Below is a small trained network, with its code and all its weights. Each question gives an input and a class and asks what happens when units are switched off, that is, made to give their printed mean instead of their output.

import numpy as np


def w(rows, s, z=0):
    codes = np.array(rows[::2]) - 128.0
    scale = np.full(codes.shape[1], s)
    scale[-1] = z or s
    return codes * scale


def f(y):
    return y / 2 * (1 + np.tanh(0.7978845608 * (y + 0.044715 * y**3)))


def log_softmax(a):
    a = a - a.max(-1, keepdims=True)
    return a - np.log(np.exp(a).sum(-1, keepdims=True))


def net(x, mask):
    res = np.array(x, float).reshape(1, 5) / 4 @ E
    y = f(res @ A[0][:, :-1].T + A[0][:, -1])
    res = res + np.where(mask, y, B[0][:, -1]) @ B[0][:, :-1]
    return log_softmax(res[-1] @ U[:, :-1].T + U[:, -1])


A, B = {}, {}
E = w([
[142,254,239,158],'x0',
[113,84,166,179],'x1',
[131,120,138,135],'x2',
[37,193,13,151],'x3',
[66,115,231,59],'x4',
],0.008)
A[0] = w([
[113,171,93,82,184],'neuron 1',
[94,165,204,85,251],'neuron 2',
[122,198,147,145,193],'neuron 3',
[58,104,177,126,176],'neuron 4',
[130,88,97,92,118],'neuron 5',
[6,150,114,133,163],'neuron 6',
[100,107,173,94,224],'neuron 7',
[104,123,85,138,138],'neuron 8',
[95,183,89,163,140],'neuron 9',
[52,54,104,189,121],'neuron 10',
[82,68,138,181,91],'neuron 11',
[85,99,164,102,127],'neuron 12',
[54,145,103,140,204],'neuron 13',
[148,112,84,179,173],'neuron 14',
[138,109,145,140,76],'neuron 15',
[62,143,101,142,174],'neuron 16',
[199,96,163,137,114],'neuron 17',
[142,104,94,61,151],'neuron 18',
[164,116,102,183,190],'neuron 19',
[182,124,93,133,231],'neuron 20',
[172,92,135,58,112],'neuron 21',
[170,169,157,127,150],'neuron 22',
[221,179,89,213,202],'neuron 23',
[119,66,93,115,47],'neuron 24',
[167,92,165,204,210],'neuron 25',
[169,109,165,77,144],'neuron 26',
[114,101,127,125,69],'neuron 27',
[89,139,136,37,127],'neuron 28',
],0.016,0.0034)
B[0] = w([
[151,97,114,175,181],'neuron 1',
[113,48,130,123,254],'neuron 2',
[127,57,221,151,210],'neuron 3',
[105,84,98,77,203],'neuron 4',
[83,109,210,121,179],'neuron 5',
[195,114,122,148,226],'neuron 6',
[134,108,101,116,207],'neuron 7',
[180,120,178,143,178],'neuron 8',
[176,118,149,109,210],'neuron 9',
[161,136,179,124,213],'neuron 10',
[123,96,138,179,170],'neuron 11',
[133,137,98,86,182],'neuron 12',
[195,108,118,102,204],'neuron 13',
[120,120,142,102,197],'neuron 14',
[131,172,101,154,137],'neuron 15',
[154,112,129,101,195],'neuron 16',
[176,139,128,101,204],'neuron 17',
[115,65,254,189,180],'neuron 18',
[143,77,110,72,189],'neuron 19',
[94,69,144,108,189],'neuron 20',
[218,140,140,145,191],'neuron 21',
[128,105,170,146,183],'neuron 22',
[89,71,133,54,250],'neuron 23',
[99,160,185,133,189],'neuron 24',
[157,90,101,119,210],'neuron 25',
[185,127,95,156,199],'neuron 26',
[70,168,131,117,135],'neuron 27',
[129,101,101,70,183],'neuron 28',
],0.0081,0.0099)
U = w([
[139,61,107,135,253],'0',
[94,72,82,23,48],'1',
[128,91,187,162,112],'2',
[145,78,105,116,222],'3',
[217,109,104,148,51],'4',
[123,148,63,106,155],'5',
[80,145,25,169,53],'6',
[97,157,98,253,20],'7',
],0.011,0.0042)

Each question gives the input, the list of numbers given to net, and the class t.
The units are the neurons (one row each of A and B). Each row of codes is followed by its name. A weight is (code - 128) times the scale printed after its matrix; where a second scale follows, it is the last column's (A, B and U).
mask holds one flag per neuron, in row order. A switched-off neuron (its flag False) gives its mean, the last column of its row in B, instead of its output. The means were averaged over made-up inputs and are rounded, as every weight is.
A unit's drop is (log p(t) with every unit on - log p(t) with that unit switched off) / (log p(t) with every unit on - log p(t) with every unit switched off).
The circuit of an input: a set's keep is (log p(t) with only the set's units on - log p(t) with every unit switched off) / (log p(t) with every unit on - log p(t) with every unit switched off). Starting from the 12 units with the biggest drops (on a tie, the unit counted first), units are removed one at a time, each time the one whose removal leaves the highest keep (on an exact tie, the one counted first), for as long as the keep stays at least 0.8.
units of the circuit, in order: the units of the circuit, biggest drop first
unit that matters most: the unit with the biggest drop
top k neurons: the k neurons with the biggest drops, biggest first
drop when u is switched off: that unit's drop, to one decimal
input [-7,-4,-1,-2,4], class 2: units of the circuit, in order => (neuron 18; neuron 5)
input [-2,5,-6,-1,-8], class 1: units of the circuit, in order => (neuron 23; neuron 19)
input [-4,-3,1,-8,4], class 4: unit that matters most => neuron 21
input [1,4,4,-1,5], class 1: units of the circuit, in order => (neuron 4; neuron 18)
input [0,-5,-4,-7,0], class 4: units of the circuit, in order => (neuron 21; neuron 26)
input [4,3,6,-8,2], class 4: units of the circuit, in order => (neuron 26; neuron 17)
input [-6,6,6,8,4], class 4: top 2 neurons => (neuron 6; neuron 13)
input [-5,4,-2,6,2], class 4: units of the circuit, in order => (neuron 6; neuron 13; neuron 23)
input [7,0,-7,-1,7], class 1: units of the circuit, in order => (neuron 4; neuron 28)
input [-2,-4,0,1,-5], class 1: units of the circuit, in order => (neuron 23; neuron 6)
input [7,3,7,6,-7], class 1: top 2 neurons => (neuron 23; neuron 19)
input [7,-5,7,8,1], class 4: top 3 neurons => (neuron 6; neuron 13; neuron 9)
input [-8,-6,2,-7,6], class 2: top 4 neurons => (neuron 18; neuron 5; neuron 24; neuron 21)
input [7,-4,-7,-8,4], class 4: units of the circuit, in order => (neuron 26)
input [6,-5,-1,0,-6], class 1: top 2 neurons => (neuron 23; neuron 18)
input [-1,-5,5,-8,-3], class 4: top 3 neurons => (neuron 21; neuron 26; neuron 17)
input [1,0,-3,7,6], class 4: top 3 neurons => (neuron 6; neuron 23; neuron 13)
input [-7,-3,-1,-4,-3], class 2: drop when neuron 18 is switched off => 0.2
input [-6,-1,4,2,-3], class 2: drop when neuron 24 is switched off => 0.1
input [-8,6,5,1,6], class 2: drop when neuron 11 is switched off => 0.1
input [0,4,-6,-5,8], class 1: unit that matters most => neuron 4
input [-7,-6,-1,-3,-4], class 2: drop when neuron 18 is switched off => 0.3
